Below is a small trained network, with its code and all its weights. Each question gives an input and a class and asks what happens when units are switched off, that is, made to give their printed mean instead of their output.

import numpy as np


def w(rows, s, z=0):
    codes = np.array(rows[::2]) - 128.0
    scale = np.full(codes.shape[1], s)
    scale[-1] = z or s
    return codes * scale


def norm(h):
    return h / np.sqrt((h * h).mean(-1, keepdims=True) + 1e-5)


def f(y):
    return np.maximum(y, 0)


def log_softmax(a):
    a = a - a.max(-1, keepdims=True)
    return a - np.log(np.exp(a).sum(-1, keepdims=True))


def net(x, mask):
    res = np.array(x, float).reshape(1, 2) / 4 @ E
    u = 0
    for l in range(3):
        y = f(norm(res) @ A[l][:, :-1].T + A[l][:, -1])
        res = res + np.where(mask[u : u + 9], y, B[l][:, -1]) @ B[l][:, :-1]
        u += 9
    return log_softmax(norm(res)[-1] @ U[:, :-1].T + U[:, -1])


A, B = {}, {}
E = w([
[176,100,226,161,249,8,67,140],'x0',
[202,251,57,146,54,122,59,23],'x1',
],0.011)
A[0] = w([
[80,117,185,146,146,87,210,151,187],'0.n1',
[110,99,108,165,101,116,168,187,110],'0.n2',
[219,206,76,129,162,165,144,103,7],'0.n3',
[113,174,145,117,138,144,101,178,62],'0.n4',
[206,199,82,154,156,141,124,112,173],'0.n5',
[92,149,114,111,2,127,151,73,99],'0.n6',
[166,121,164,119,84,70,74,180,13],'0.n7',
[142,200,183,201,187,79,93,167,247],'0.n8',
[90,165,91,172,173,118,170,59,3],'0.n9',
],0.007,0.0026)
B[0] = w([
[99,188,108,158,13,99,79,86,204],'0.n1',
[69,198,134,136,53,97,52,181,165],'0.n2',
[56,55,179,176,87,45,149,86,179],'0.n3',
[187,108,141,84,125,186,143,113,128],'0.n4',
[88,81,203,164,80,84,173,165,208],'0.n5',
[188,173,112,9,255,127,159,160,205],'0.n6',
[112,147,103,57,155,146,148,138,159],'0.n7',
[104,160,62,45,130,158,180,99,254],'0.n8',
[184,142,118,129,159,112,158,189,134],'0.n9',
],0.0069,0.0077)
A[1] = w([
[90,52,186,177,151,172,128,164,9],'1.n1',
[115,34,100,156,141,117,106,168,55],'1.n2',
[247,162,123,163,82,111,55,74,1],'1.n3',
[140,79,112,134,126,140,116,91,31],'1.n4',
[85,136,153,108,84,112,123,102,127],'1.n5',
[175,116,178,153,217,81,84,96,194],'1.n6',
[97,169,82,136,119,140,62,162,110],'1.n7',
[126,111,114,117,136,134,128,210,140],'1.n8',
[167,116,142,60,179,113,142,126,99],'1.n9',
],0.013,0.0022)
B[1] = w([
[130,176,173,169,43,65,151,118,184],'1.n1',
[91,184,142,157,115,106,155,98,165],'1.n2',
[55,113,216,180,86,84,167,175,214],'1.n3',
[126,108,162,113,72,157,102,122,128],'1.n4',
[170,79,126,120,178,100,187,135,196],'1.n5',
[125,138,74,85,112,254,92,169,255],'1.n6',
[164,82,146,112,193,103,98,129,156],'1.n7',
[166,144,151,161,97,112,137,79,184],'1.n8',
[173,75,155,167,147,117,120,105,205],'1.n9',
],0.012,0.0096)
A[2] = w([
[150,76,86,134,160,87,124,107,93],'2.n1',
[153,157,137,168,161,126,46,158,41],'2.n2',
[101,133,146,134,119,164,70,126,134],'2.n3',
[120,135,182,122,175,160,47,122,2],'2.n4',
[141,201,116,155,141,63,83,65,97],'2.n5',
[102,116,55,89,127,254,140,147,35],'2.n6',
[163,118,139,128,190,93,107,147,193],'2.n7',
[124,116,122,111,163,154,60,165,108],'2.n8',
[87,181,109,166,105,60,125,117,98],'2.n9',
],0.015,0.0035)
B[2] = w([
[150,84,155,119,228,124,96,97,158],'2.n1',
[197,167,75,84,134,157,116,70,159],'2.n2',
[161,77,70,62,138,102,168,121,173],'2.n3',
[140,206,45,117,145,160,113,152,178],'2.n4',
[149,74,247,171,58,23,155,149,141],'2.n5',
[208,249,41,75,189,214,7,201,254],'2.n6',
[137,80,88,82,119,132,180,59,174],'2.n7',
[162,254,96,98,85,191,134,152,181],'2.n8',
[84,112,220,155,98,72,148,192,215],'2.n9',
],0.0096,0.0098)
U = w([
[82,148,243,179,16,49,189,198,194],'0',
[206,233,22,64,143,242,64,190,209],'1',
[214,15,123,89,253,98,151,37,143],'2',
[127,103,97,246,163,151,59,120,18],'3',
[67,99,110,181,132,166,16,66,3],'4',
],0.012,0.0056)

Each question gives the input, the list of numbers given to net, and the class t.
The units are the neurons (one row each of A and B). Each row of codes is followed by its name. A weight is (code - 128) times the scale printed after its matrix; where a second scale follows, it is the last column's (A, B and U).
mask holds one flag per neuron, layer by layer. A switched-off neuron (its flag False) gives its mean, the last column of its row in B, instead of its output. The means were averaged over made-up inputs and are rounded, as every weight is.
A unit's drop is (log p(t) with every unit on - log p(t) with that unit switched off) / (log p(t) with every unit on - log p(t) with every unit switched off).
The circuit of an input: a set's keep is (log p(t) with only the set's units on - log p(t) with every unit switched off) / (log p(t) with every unit on - log p(t) with every unit switched off). Starting from the 12 units with the biggest drops (on a tie, the unit counted first), units are removed one at a time, each time the one whose removal leaves the highest keep (on an exact tie, the one counted first), for as long as the keep stays at least 0.8.
circuit, biggest first: the units of the circuit, biggest drop first
top k neurons: the k neurons with the biggest drops, biggest first
top k neurons in layer l: the k neurons of layer l with the biggest drops, biggest first
drop of u: that unit's drop, to one decimal
input [7,-3], class 1: circuit, biggest first => [1.n6]
input [-6,6], class 0: top 3 neurons => [1.n6 0.n8 1.n3]
input [0,-3], class 2: top 2 neurons => [0.n1 0.n5]
input [2,2], class 2: top 2 neurons => [0.n8 1.n6]
input [-2,-1], class 2: top 2 neurons => [1.n6 1.n7]
input [5,-4], class 1: top 3 neurons => [1.n6 0.n5 1.n3]
input [-2,3], class 2: top 2 neurons => [1.n6 0.n1]
input [-5,-5], class 0: top 3 neurons => [0.n8 1.n6 2.n6]
input [3,4], class 0: top 2 neurons => [0.n6 1.n3]
input [-3,-1], class 2: top 2 neurons => [1.n6 0.n8]
input [6,-5], class 1: top 4 neurons => [1.n6 0.n5 1.n3 0.n3]
input [-2,-3], class 2: top 2 neurons in layer 0 => [0.n1 0.n5]
input [6,8], class 0: drop of 1.n3 => 0.4
input [6,-4], class 1: top neuron in layer 1 => [1.n6]
input [4,5], class 0: drop of 1.n3 => 1.8
input [3,-4], class 0: drop of 0.n6 => 4.7
